Each row is followed by its class.
128 -196 -141 -86 140 -4 57 38 -318 -82 -115 192 339 141 -146 184 18 441 38 -154 147 290 -219 375 -93 129 -115 80 -140 26 -370 187 247 141 -84 -114 57 -358 7 101 -285 -28 -200 -89 -116
E
-620 -183 194 -396 -21 606 -196 66 -102 602 83 533 -78 -150 52 482 773 -14 35 55 -189 81 86 -84 -61 -123 -380 244 -131 131 33 278 441 118 376 -94 -51 86 109 31 26 303 -411 239 427
R
1 -100 -461 68 -202 40 -407 522 -130 102 -170 60 403 -6 284 143 256 133 138 -77 234 -185 -378 51 -169 148 -92 40 -19 -203 221 298 53 -29 505 -242 60 -296 -48 -46 -332 80 -324 141 -55
U
-5 -36 127 -150 297 -389 -148 2 289 -19 187 -7 -217 -252 -228 -10 -156 21 -260 -69 -114 407 97 195 -242 135 -95 -147 -48 193 12 -130 243 113 -214 374 -31 32 23 224 -86 59 22 -172 -295
J
109 56 -100 -433 21 105 350 -319 -143 64 -25 158 98 358 -316 179 -78 225 105 99 -93 -78 414 -286 157 91 222 64 -88 334 188 91 -217 170 -256 -259 -177 39 -218 -76 -164 -245 77 188 437
U
-285 -371 620 66 389 101 -90 -406 339 -22 15 332 14 -236 -262 -349 452 349 5 528 -261 -194 -15 1 -366 -83 95 28 -105 186 240 36 294 -70 -12 -150 -184 367 340 -69 -226 128 2 197 141
B
-317 54 171 -195 303 -96 181 443 -241 385 104 -102 -248 29 25 275 -33 -314 -246 -124 -84 88 163 -30 -483 -9 -22 11 185 -153 32 65 96 31 -154 107 -15 214 50 -68 -100 5 41 -107 -142
E
113 229 -179 96 50 407 -101 77 -196 246 190 -14 -214 -144 212 17 229 -396 -298 -199 340 -83 -195 -121 -603 55 -230 -63 27 -204 -286 72 -114 1 537 360 2 -212 19 -25 376 206 -242 -47 -239
X
-247 547 33 -253 245 -628 -76 67 108 457 126 22 -167 -170 249 -383 210 -46 -17 78 155 245 30 396 -538 102 -362 141 -52 144 -358 466 -78 -9 247 45 -64 0 -135 306 -123 185 -314 227 21
C
-73 209 -268 -1 -76 -87 -97 5 105 -178 -87 -217 128 -99 -102 -177 134 -76 237 -30 65 -56 -110 73 -125 16 -14 114 67 140 -86 112 267 -74 160 149 1 -63 89 82 -19 -117 -89 63 -24
X
-218 -341 177 109 -23 -421 -74 298 286 198 -108 -376 154 -57 -99 341 -412 154 -77 243 -366 505 -30 166 568 215 10 305 17 334 81 -34 -258 -38 -260 186 -104 459 166 -89 -94 -288 87 -157 -308
X
56 164 -394 -281 214 -63 -138 288 -261 175 112 -65 -117 113 28 236 -111 -247 -143 -380 229 -57 -119 387 -423 -92 -72 2 -350 61 -565 -125 320 -54 242 324 -76 -506 -194 175 -164 272 -141 31 -38
U
-305 -311 -143 344 119 -200 257 99 -176 -7 411 -65 70 -209 -233 -228 347 431 72 73 -173 252 -181 15 174 221 479 127 256 528 -145 108 136 -22 218 -113 20 -3 40 172 383 107 85 32 -8
Y
-186 188 156 -166 206 118 -333 191 300 385 48 114 -87 -178 152 86 338 -79 215 -67 207 44 -367 247 -462 41 49 89 -8 65 -8 20 116 148 110 232 -29 -205 42 95 -119 3 -474 -211 -44
C
96 236 28 323 -231 102 -50 73 -232 -150 67 223 117 117 24 -38 -106 -81 -90 -73 46 -61 -15 187 -17 -12 12 4 -60 -44 -298 -82 198 -73 -280 -78 -2 -125 -103 84 -219 113 41 -2 136
Y
-84 262 55 -98 -253 -169 256 -60 -33 194 -98 -87 -99 104 -82 160 61 233 134 -43 5 19 -120 279 234 78 -10 184 -117 -43 48 539 -79 275 308 198 108 -474 -70 268 -68 159 -28 104 345
V
9 -73 89 -160 100 103 -69 -321 4 -211 -237 -45 183 74 -175 -184 112 62 241 175 -178 -117 -66 -23 76 -101 92 82 -26 103 -41 127 173 -23 -60 -295 -33 -95 261 111 102 -41 106 93 199
C
-341 -99 235 174 -188 -139 105 197 71 83 -454 -141 463 144 62 178 435 37 566 -55 -321 211 60 36 565 -117 -87 265 -36 164 200 498 38 372 -107 -207 95 -294 -38 23 -54 -183 152 -36 70
Y
44 -33 -20 369 53 171 -98 -74 -17 -153 -143 -269 -22 -46 108 -30 -112 93 17 151 -60 -261 -109 230 -149 40 248 0 88 -189 -65 190 -174 -4 140 -38 -4 -18 155 116 93 26 123 83 -101
F
21 -722 -36 -255 546 -184 -378 159 279 139 3 119 312 -440 -108 -209 326 394 99 233 -260 338 64 -309 -141 248 -189 62 261 190 20 77 180 -82 -370 -210 -126 538 761 -177 248 -392 -113 14 -471
R
-58 -205 -45 -330 559 -198 -194 -2 46 167 132 8 246 -96 -462 -5 742 -43 96 -42 -156 411 76 263 71 337 49 17 -112 461 -380 223 744 122 -70 17 -93 31 113 219 -20 75 -279 -42 264
Y
-132 -9 71 81 26 -218 -69 -103 264 250 -232 231 -2 -128 -26 -125 472 546 250 137 -183 -36 39 -200 -259 118 65 83 129 3 -131 416 246 30 336 -134 -32 -22 350 3 376 359 -219 175 47
V
-105 -678 181 -314 6 227 -121 -209 49 0 -195 -304 166 191 -474 91 74 521 192 54 -170 -154 39 -630 -133 -247 51 -3 -100 182 154 -268 -155 99 -56 -158 -130 228 38 -68 414 -57 -132 68 333
F
-266 -93 -100 258 106 205 88 -137 -10 138 143 -150 -62 11 138 -159 -158 -38 -59 66 -111 191 -20 -48 433 -212 186 -40 -98 -120 -222 221 -118 117 156 198 93 -106 37 215 272 64 71 -24 -243
F
93 -202 -377 344 196 304 -74 -14 -209 -248 -124 16 258 53 -43 -48 107 72 18 -16 18 2 -135 112 58 -181 77 -119 -102 91 -241 -162 30 -12 77 -192 5 22 -191 133 19 -90 30 76 -80
E
44 280 222 -214 -247 -86 -245 344 338 -89 84 -185 401 -50 198 -264 -202 -318 371 -59 70 -1 -344 596 255 8 -245 6 -393 215 -106 -93 29 214 -40 1 120 -481 -82 157 -207 351 -29 -23 267
F
-114 -313 -314 614 -35 506 -260 -304 -383 -6 -102 250 566 -188 -62 195 500 -34 25 -229 -16 77 79 -243 53 -79 -198 -29 -226 107 -239 8 388 92 395 -525 -113 88 -488 -16 -326 -392 -320 101 -168
J
-109 -93 -38 101 -18 -79 118 64 4 -100 -56 -41 -77 74 19 -239 19 204 36 108 89 -249 -61 117 -22 -112 -32 -59 92 -22 -124 -54 23 -160 57 -36 -39 -44 56 -106 50 88 -47 120 7
V
-331 215 70 -227 169 -2 -424 -372 292 489 399 314 -297 -438 -31 -25 533 -54 25 16 -1 114 118 -240 234 -35 0 65 -14 -210 -332 354 366 132 136 45 124 -63 -113 126 -16 -107 -339 -163 -133
C
-205 367 314 279 -221 217 364 -160 -8 -64 36 142 -395 270 116 200 -143 -692 -117 -108 75 85 330 334 -404 -324 71 -84 111 -603 239 184 174 -314 276 218 -84 183 21 92 130 134 45 343 -267
C
40 29 -235 214 -3 -3 -150 -20 -29 -20 -281 -50 157 -27 -5 -273 281 24 136 35 -42 16 -109 -214 231 -17 -280 -7 87 -40 -42 310 -145 87 -30 -287 42 -127 3 98 48 -339 -83 -54 24
B
-128 179 -22 124 -193 193 12 -79 129 85 -327 -15 -346 108 -33 595 101 -160 35 201 -82 -63 451 -323 -277 -58 -145 -88 116 -438 595 190 -464 -74 362 -272 114 93 274 139 556 34 -144 204 14
J
-164 205 323 227 -138 265 115 201 -21 123 -17 -478 204 -36 386 -265 -42 -396 181 -22 -283 -220 15 -15 -217 21 -156 -16 175 -101 -95 242 68 273 -27 -48 -135 130 264 76 201 210 24 221 149
V
-27 -89 288 -195 98 45 -231 -232 -130 166 30 -167 89 -4 -250 23 87 317 -50 -241 123 -15 -6 -35 -249 -149 207 -93 -50 -207 -477 -211 284 52 70 190 -9 -36 -613 126 -68 -83 -159 30 -49
B
154 180 90 107 160 200 -47 450 -56 -20 114 -185 19 201 62 179 31 -82 83 -109 -471 -11 -311 106 212 471 -14 -9 -101 205 -122 -52 -113 327 -259 145 -123 208 -68 273 -46 106 -42 -297 151
Y
-41 -73 -104 80 -38 -263 200 12 -141 53 -65 155 -91 12 -223 -149 -180 64 -12 -147 11 325 -33 22 229 -289 66 26 -28 19 -85 9 21 -100 201 -169 -16 -92 -206 -32 -34 -105 -62 105 -9
C
-139 150 560 327 -272 340 308 -475 128 189 -124 138 131 -103 273 0 66 95 -11 95 41 -70 81 -318 -33 -89 -187 101 167 54 -134 -324 -189 133 -180 51 -118 137 15 -266 100 109 -57 159 159
E
131 -181 98 299 224 66 16 -151 -451 -344 -89 -38 -302 210 34 -308 -46 -6 145 295 151 -153 -165 -213 222 148 -15 34 106 59 81 -86 -314 109 -177 -185 -161 87 389 -126 148 -899 254 -203 51
F
-139 -189 149 -32 25 78 -351 -165 61 2 -219 -39 59 -251 161 -274 -238 265 -11 7 50 -270 25 -161 -50 -90 -88 -31 -113 -94 90 -254 -48 -5 -104 40 38 98 57 -74 -14 51 23 -97 -2
R
145 107 -80 27 252 151 -252 153 -213 18 -282 112 -151 206 44 230 12 -212 -42 -75 23 -60 -27 207 -28 -110 22 -38 -131 -328 -91 16 -20 -102 -39 128 63 71 78 105 136 147 -18 -66 -113
C
174 289 586 177 -642 -162 128 216 112 84 170 429 -294 123 194 -307 -200 31 -143 -32 -8 -1 42 -145 476 102 -524 94 97 -84 -89 -37 -284 115 -573 166 9 -45 -176 -474 -314 -5 -8 -265 -231
E
70 141 753 -58 87 -263 231 -47 21 -312 162 -352 -349 270 -93 198 -590 -219 -223 328 -168 9 373 378 149 -129 76 -269 -86 -538 66 -136 -355 -125 -446 530 90 104 262 236 261 423 567 323 -25
C
-131 -130 4 -21 287 151 -217 51 46 29 -79 -57 -54 96 -63 118 352 2 123 201 -121 -75 -39 229 -238 92 111 -30 56 11 -182 313 56 -173 165 97 -23 181 287 125 421 254 58 154 -5
J
216 -20 -398 105 372 -108 -115 -31 -201 142 -46 -45 6 -172 -451 317 103 95 16 -50 -5 -62 -63 -94 48 -54 322 -35 -47 -65 -310 -5 225 89 132 -169 34 109 -8 111 282 -216 -95 -74 10
C
111 -25 218 64 56 -191 -162 -188 -9 78 273 63 -475 -323 -364 -128 96 109 -269 -36 -127 20 -83 101 -187 -106 258 -40 -12 14 -52 2 307 47 152 -24 31 24 -156 251 -48 69 -15 -118 25
F
85 -276 143 35 341 369 -213 85 -75 38 -53 628 -182 214 -707 -5 605 -94 240 405 -131 164 -182 342 250 60 366 -44 72 16 91 607 238 -47 446 -435 -134 -197 255 -143 -71 -387 -101 441 69
E
20 -46 17 -197 267 9 191 42 -31 188 22 249 -346 156 103 -89 -134 148 -158 62 204 -27 -31 204 -34 -262 196 -177 -170 -278 -95 10 -183 -262 397 226 -90 -129 -156 -14 166 -47 -264 2 -283
Y
185 -215 -241 153 223 184 -97 -1 -332 -177 -95 143 155 210 -43 -134 54 15 4 2 211 -63 20 109 -134 -19 -24 -202 -81 -31 -192 11 -100 -9 -138 -291 -48 -206 -62 28 -127 -353 122 68 58
F
134 293 86 275 -18 11 -166 87 -488 90 155 -245 132 9 319 350 -44 -122 -20 -235 24 -225 -193 181 -359 192 285 117 73 -317 -127 298 249 392 -26 -145 -35 -125 -50 412 39 7 105 -70 9
V
173 52 -164 255 -221 -42 38 161 -224 -100 -324 -148 85 117 347 41 -167 -7 63 -160 28 -229 -120 170 -43 88 24 5 170 -204 175 -9 26 -57 98 -269 99 -98 124 -17 -59 148 27 -38 -216
V
-376 -44 23 32 226 352 -251 16 26 242 -178 113 135 87 34 203 371 -183 214 61 -89 -148 -74 114 -38 -314 60 146 -146 68 -20 208 124 108 -111 -84 38 -134 34 102 -59 83 67 22 98
B
-58 -294 -154 94 -46 -140 28 -244 53 21 -61 -105 206 -210 -248 -75 -147 369 71 -239 -328 87 202 -546 -243 -110 -57 106 69 -8 184 -127 181 132 -122 -573 -40 449 93 193 230 -130 -73 85 -80
R
79 -172 -306 -35 -160 13 14 103 -113 25 -229 -322 193 1 63 -99 70 26 199 -93 -61 -176 -132 -231 -141 5 -29 50 47 41 -37 92 60 -134 259 -240 -76 -61 216 50 178 -119 -55 48 350
B
166 141 -38 111 -389 -29 -123 329 292 -122 -380 -95 0 53 130 -20 -25 53 156 231 15 -153 -352 38 155 -33 -54 -3 171 -69 288 109 -181 -63 98 341 141 -95 228 -157 -26 -6 162 -64 -82
X
-274 426 424 220 19 -152 161 -53 82 66 -279 461 122 -122 240 -413 231 -280 310 59 49 -208 -43 344 91 -230 -143 166 168 -273 227 421 506 -27 -469 15 103 -177 446 -100 -389 -151 152 39 -271
B
-214 -310 -288 225 -417 170 477 352 -360 38 -44 172 56 241 -92 297 54 708 328 -170 -165 102 53 -116 25 -182 162 283 -110 26 -204 97 132 44 88 -138 120 -162 149 133 200 13 13 33 343
U
231 218 -41 112 -42 74 69 248 -291 -299 -198 56 222 355 32 -208 -284 -294 -21 64 70 -316 -12 185 -16 50 -80 -146 -52 -96 55 -62 47 -123 -90 -280 3 -54 -63 -198 -221 -58 72 -31 -388
E
-327 -133 -255 -202 319 -181 -120 -206 -49 534 -46 213 -302 -228 11 67 257 421 144 115 6 97 259 -420 -539 -21 -34 8 -97 151 129 -135 -81 -112 349 -268 72 403 272 236 173 -108 -239 142 231
Y
76 294 292 121 -422 -48 -14 234 29 -32 -235 99 -86 121 95 -185 -22 -153 75 -78 -72 -83 10 -264 -336 -147 -33 1 174 -155 330 36 -58 -8 22 -140 -72 -115 -13 -10 85 -18 16 62 164
Y
208 28 -262 279 -75 -150 -177 267 -159 -212 -148 36 243 33 -76 57 -163 54 -104 -115 63 -23 -235 126 152 169 55 90 11 -94 -119 55 82 -2 -8 -213 -2 -89 -149 -89 -126 -127 39 -198 -150
X
287 -276 -182 112 -185 -163 43 179 -73 -589 -215 -177 320 78 -67 -188 -203 442 227 -39 -34 55 -77 -261 -53 -53 -38 1 27 -40 45 -94 -149 -1 -9 -203 -120 -142 37 -24 120 -462 62 15 -56
X
63 -46 -87 107 71 -134 -157 188 22 -37 -73 157 -113 168 -186 -227 136 135 -101 159 -1 -37 -137 91 31 -102 139 -124 -42 -56 9 124 64 -25 144 -206 -8 -286 -69 82 -147 162 -145 96 145
Y
-30 33 37 124 21 213 137 -25 -128 14 -276 -181 38 147 5 174 65 -40 290 124 -130 -431 206 -204 -167 101 93 -35 30 -25 193 -54 -93 -56 -157 -232 -17 154 359 24 256 -228 69 -69 136
R
-210 -301 -113 -536 -249 -81 29 -110 90 -65 -130 117 384 -208 -17 -541 120 651 203 -227 -121 68 -111 -875 -379 -114 -363 228 -71 385 272 89 276 230 52 -222 -100 -168 -13 -46 -120 -285 -241 -306 99
R
72 85 -11 514 -24 -105 59 3 -353 35 -484 -380 -10 129 78 765 24 -239 77 -278 156 -462 -19 -4 -395 7 -230 176 -133 -640 273 -12 -31 256 197 -152 84 35 290 -20 -56 196 4 96 170
C
300 69 886 228 -457 29 39 -158 375 -295 -302 -194 279 34 60 139 186 -208 108 216 -160 -153 -270 -57 598 -112 -107 -6 42 -207 335 114 -198 238 -161 171 148 -163 75 -251 346 365 365 -208 -18
J
-192 -98 -157 46 -177 130 35 43 61 127 39 -180 92 -73 -47 632 137 149 78 189 41 -204 361 165 -24 -77 131 6 -182 294 -157 -343 120 -180 -2 277 31 141 -77 -78 -209 143 -165 80 230
Y
-49 -394 -452 243 143 68 -266 -177 -25 -235 -230 59 11 -169 -276 -142 751 -13 375 189 239 -238 -168 -38 -51 -173 0 -214 68 340 734 -419 203 -241 533 -642 111 70 243 67 128 55 -390 328 257
B
-81 173 187 -50 -198 -116 60 -227 41 15 48 -45 -136 132 337 -244 -151 -42 74 -100 129 -101 212 -194 -346 89 -130 -113 42 -219 -78 -28 -68 -173 2 -218 -83 -170 21 -52 -152 121 -231 6 47
R
216 161 -43 355 -353 -25 204 -79 -101 -228 -315 -82 -66 298 33 92 -177 211 -51 57 -7 -347 67 73 -11 -17 227 -79 6 -214 70 -180 -88 -188 116 -243 121 -169 -87 48 -50 280 51 -9 60
V
-38 -87 76 10 -62 172 -49 53 46 -121 -61 58 -189 -66 132 -310 -174 8 37 61 71 -66 97 -67 -246 -223 -120 -138 16 -26 137 -309 -274 -215 -21 6 42 -26 103 -66 127 5 27 37 -70
B
-165 404 246 434 18 6 178 9 240 51 242 -83 -259 -140 386 164 5 -785 -68 9 -131 265 266 155 215 193 -145 -22 -153 -141 247 409 -142 216 141 463 -142 439 -31 47 164 -159 184 -270 -215
U
-171 160 -169 -120 -17 -307 -202 -1 50 39 46 99 -52 -465 -57 -657 268 228 104 -313 -22 311 -41 -56 -419 -104 -58 149 195 378 -231 -107 316 -54 -93 -368 73 -129 -254 375 -59 -286 -212 -212 101
F
-145 -109 63 206 86 170 111 117 -211 -7 -57 -79 -169 48 63 75 -31 112 151 -162 -114 -252 -109 -103 -342 -94 -11 103 87 -85 -151 -106 94 76 -148 -20 -45 152 275 -60 133 11 70 -113 -14
V
-91 27 -398 410 -270 -86 -119 -294 -61 92 44 -181 -173 -410 218 -150 13 244 -138 -114 99 -146 -168 -217 -82 256 67 149 291 -121 57 212 152 8 464 -31 79 104 91 150 133 -220 -69 -183 -263
V
-571 -191 358 -232 102 133 -166 -172 286 288 336 258 -64 33 -219 139 387 -142 -230 58 42 232 245 -51 -16 -196 -123 223 -270 -9 -70 -80 311 6 51 192 -81 200 -97 21 82 385 -173 192 309
Y
-297 -360 12 38 421 -321 239 -34 44 -386 -40 -317 -453 -107 -574 143 176 196 27 49 -131 -273 199 342 -433 -193 369 115 101 22 59 -63 417 -296 -67 175 37 372 301 -94 18 258 192 -32 88
J
-35 -185 -52 -81 4 -288 -573 523 132 414 -71 230 448 -235 -225 225 474 531 128 -58 103 162 -109 -63 -294 84 43 158 -39 -16 -88 270 82 116 155 -7 127 75 -227 20 267 36 -176 43 -187
E
47 -145 -215 -259 174 -54 -89 261 -174 -147 -313 -285 84 233 -105 130 -232 -279 10 -5 -35 -137 -40 290 -293 112 -62 48 61 -118 234 112 519 -97 -234 167 -80 165 530 -44 -561 -237 46 9 -100
C
-55 100 -28 441 8 314 -12 -171 -190 -74 -320 196 -68 46 37 -101 111 -194 -75 64 -143 -112 11 -234 -80 -154 -31 29 129 -105 200 -7 -57 -71 46 -440 96 198 92 -56 49 -38 108 -81 -231
X
48 259 312 699 -128 195 232 -276 -4 55 -298 -260 -91 -335 208 320 111 -265 274 -83 -343 -240 103 -395 -478 -66 29 -39 148 -254 244 -82 -197 48 288 -183 37 550 331 79 525 61 228 71 5
E
-186 -146 83 -71 195 -121 152 400 184 -149 231 131 -128 219 -215 120 -93 82 0 0 -123 333 -29 377 107 291 -34 -4 -98 55 243 130 148 131 10 240 -213 85 97 75 -18 21 -253 -40 -141
V
-384 262 160 -77 139 25 534 255 107 505 265 165 -281 191 108 402 64 -233 -166 -262 -175 251 99 286 127 -144 -228 164 -161 -206 -210 321 116 258 -208 481 72 -81 -7 154 -21 486 -165 -118 -163
J
-206 -43 110 12 348 -136 -89 -10 103 -55 123 -1 104 -60 -36 -305 266 39 118 84 -131 1 -4 -149 89 128 17 -89 -47 214 -78 12 63 31 -267 -16 -110 203 -28 53 62 -44 -75 -241 68
C
-108 -165 -251 28 266 100 -228 82 250 -320 0 121 -67 35 -354 -429 283 -34 55 272 -110 116 -156 65 181 -252 198 -113 -37 10 -1 56 390 -100 172 9 142 6 100 71 -160 -49 114 36 -119
V
126 124 39 5 26 -52 -41 50 -152 -79 9 -215 -83 78 -10 17 -91 -49 146 -90 -206 -221 24 2 -318 229 186 139 -91 -14 -32 278 109 189 5 -227 -246 -151 113 149 -237 -150 -117 -80 326
C
163 -664 -408 -218 60 257 -27 243 -67 -423 30 -55 192 178 -296 11 -162 178 18 68 -211 404 -17 -295 -4 -62 50 -181 103 289 39 -174 -83 -39 66 -85 -82 246 -145 -214 -209 -614 431 75 -173
X
-601 56 594 -136 212 53 229 -25 255 77 282 42 -227 -20 -14 -362 328 -34 207 199 -319 -98 193 -166 -375 -82 145 63 105 188 15 -157 175 -86 -223 -58 -56 285 161 11 -78 208 80 90 311
J
-27 -210 -263 279 67 193 -152 274 -106 15 -113 -175 170 82 199 115 319 -43 149 60 137 -191 -262 82 44 -17 173 -49 89 -208 -174 153 -144 -171 298 15 66 27 75 -72 228 66 67 97 52
F
-34 210 129 137 110 -151 -29 101 -261 37 -56 174 14 74 -249 -151 64 10 160 105 -3 76 -167 344 -9 -21 200 49 18 52 -34 507 214 193 130 -69 -20 -155 116 185 209 50 112 225 108
X
